Here is a tiny trained network, its code and every weight. The questions are about switching its units off for an input and a class, where a switched-off unit gives its printed mean instead of its output.

import numpy as np


def w(rows, s, z=0):
    codes = np.array(rows[::2]) - 128.0
    scale = np.full(codes.shape[1], s)
    scale[-1] = z or s
    return codes * scale


def f(y):
    return np.maximum(y, 0)


def log_softmax(a):
    a = a - a.max(-1, keepdims=True)
    return a - np.log(np.exp(a).sum(-1, keepdims=True))


def net(x, mask):
    res = np.array(x, float).reshape(1, 4) / 4 @ E
    y = f(res @ A[0][:, :-1].T + A[0][:, -1])
    res = res + np.where(mask, y, B[0][:, -1]) @ B[0][:, :-1]
    return log_softmax(res[-1] @ U[:, :-1].T + U[:, -1])


A, B = {}, {}
E = w([
[50,255,71,234,250,182,135,103,59,49,192],'x0',
[217,67,4,84,72,220,163,136,34,129,214],'x1',
[57,200,53,68,132,139,25,230,25,217,31],'x2',
[124,124,125,129,135,127,131,133,132,131,132],'x3',
],0.0089)
A[0] = w([
[61,179,198,175,176,24,131,79,179,102,68,30],'N0',
[92,187,61,97,122,149,73,196,73,182,91,1],'N1',
[56,187,247,189,197,47,91,94,224,128,71,251],'N2',
[68,136,216,41,89,33,35,250,190,204,3,212],'N3',
[72,163,114,134,167,128,126,105,107,120,133,240],'N4',
[120,159,76,107,144,153,80,172,99,153,80,13],'N5',
[85,186,43,82,140,144,52,233,10,192,53,152],'N6',
[193,22,169,51,35,81,149,147,148,175,108,245],'N7',
[209,23,147,40,9,87,132,140,202,196,102,64],'N8',
[56,171,96,182,179,186,125,124,118,71,157,37],'N9',
[48,145,173,54,106,20,17,216,172,227,23,203],'N10',
[133,127,84,160,143,157,173,92,131,95,171,236],'N11',
],0.0063,0.0061)
B[0] = w([
[34,87,41,206,199,190,160,23,71,176,224,178],'N0',
[2,60,37,216,193,172,103,12,131,174,247,178],'N1',
[40,181,122,167,78,78,26,157,211,197,226,229],'N2',
[226,97,188,75,124,158,202,177,86,65,39,253],'N3',
[122,91,76,187,178,200,181,98,72,90,131,177],'N4',
[49,72,62,210,192,182,196,67,74,136,196,158],'N5',
[87,206,157,115,66,39,33,175,207,185,182,237],'N6',
[32,178,128,157,102,60,46,159,196,197,207,246],'N7',
[25,117,26,218,213,153,148,68,97,135,236,231],'N8',
[179,160,185,76,76,70,94,196,175,148,85,168],'N9',
[223,129,191,75,115,155,175,173,71,68,54,245],'N10',
[202,93,142,75,141,163,190,139,72,81,58,174],'N11',
],0.0077,0.019)
U = w([
[95,189,172,123,34,19,28,192,216,179,157,8],'0',
[78,86,58,174,228,206,148,25,62,150,163,253],'1',
[250,66,238,27,108,217,241,182,5,43,8,169],'2',
],0.011,0.0074)

Each question gives the input, the list of numbers given to net, and the class t.
The units are the neurons (one row each of A and B). Each row of codes is followed by its name. A weight is (code - 128) times the scale printed after its matrix; where a second scale follows, it is the last column's (A, B and U).
mask holds one flag per neuron, in row order. A switched-off neuron (its flag False) gives its mean, the last column of its row in B, instead of its output. The means were averaged over made-up inputs and are rounded, as every weight is.
A unit's drop is (log p(t) with every unit on - log p(t) with that unit switched off) / (log p(t) with every unit on - log p(t) with every unit switched off).
The circuit of an input: a set's keep is (log p(t) with only the set's units on - log p(t) with every unit switched off) / (log p(t) with every unit on - log p(t) with every unit switched off). Starting from all 12 units, units are removed one at a time, each time the one whose removal leaves the highest keep (on an exact tie, the one counted first), for as long as the keep stays at least 0.8.
units of the circuit, in order: the units of the circuit, biggest drop first
most important unit: the unit with the biggest drop
top k neurons: the k neurons with the biggest drops, biggest first
drop when u is switched off: that unit's drop, to one decimal
input [-1,-7,5,-4], class 2: units of the circuit, in order => (N3)
input [7,-5,3,8], class 0: top 3 neurons => (N2 N9 N8)
input [-1,5,5,0], class 0: top 3 neurons => (N6 N8 N0)
input [-2,1,-3,-3], class 1: top 2 neurons => (N6 N2)
input [6,-3,7,0], class 0: top 2 neurons => (N6 N8)
input [-2,6,3,-7], class 0: top 3 neurons => (N6 N0 N4)
input [2,-7,-7,-6], class 1: top 2 neurons => (N0 N6)
input [-7,4,-7,5], class 1: top 3 neurons => (N8 N6 N2)
input [8,0,5,2], class 0: top 4 neurons => (N6 N9 N8 N0)
input [-8,1,-5,4], class 1: top 2 neurons => (N8 N6)
input [6,-1,7,-3], class 0: top 2 neurons => (N6 N8)
input [-2,-3,1,3], class 2: top 3 neurons => (N6 N3 N10)
input [8,-2,5,5], class 0: top 3 neurons => (N6 N9 N8)
input [-4,-5,4,-8], class 2: units of the circuit, in order => (N3)
input [-1,1,-1,-2], class 1: top 2 neurons => (N6 N3)
input [-4,3,-4,-7], class 1: top 2 neurons => (N6 N8)
input [-3,2,-6,-4], class 1: drop when N8 is switched off => 0.6
input [-4,-4,3,-3], class 2: drop when N2 is switched off => 0.0
input [-7,3,0,-6], class 1: drop when N9 is switched off => 0.3
input [-6,-2,4,-3], class 2: drop when N3 is switched off => 1.0
input [-1,6,1,7], class 0: most important unit => N0
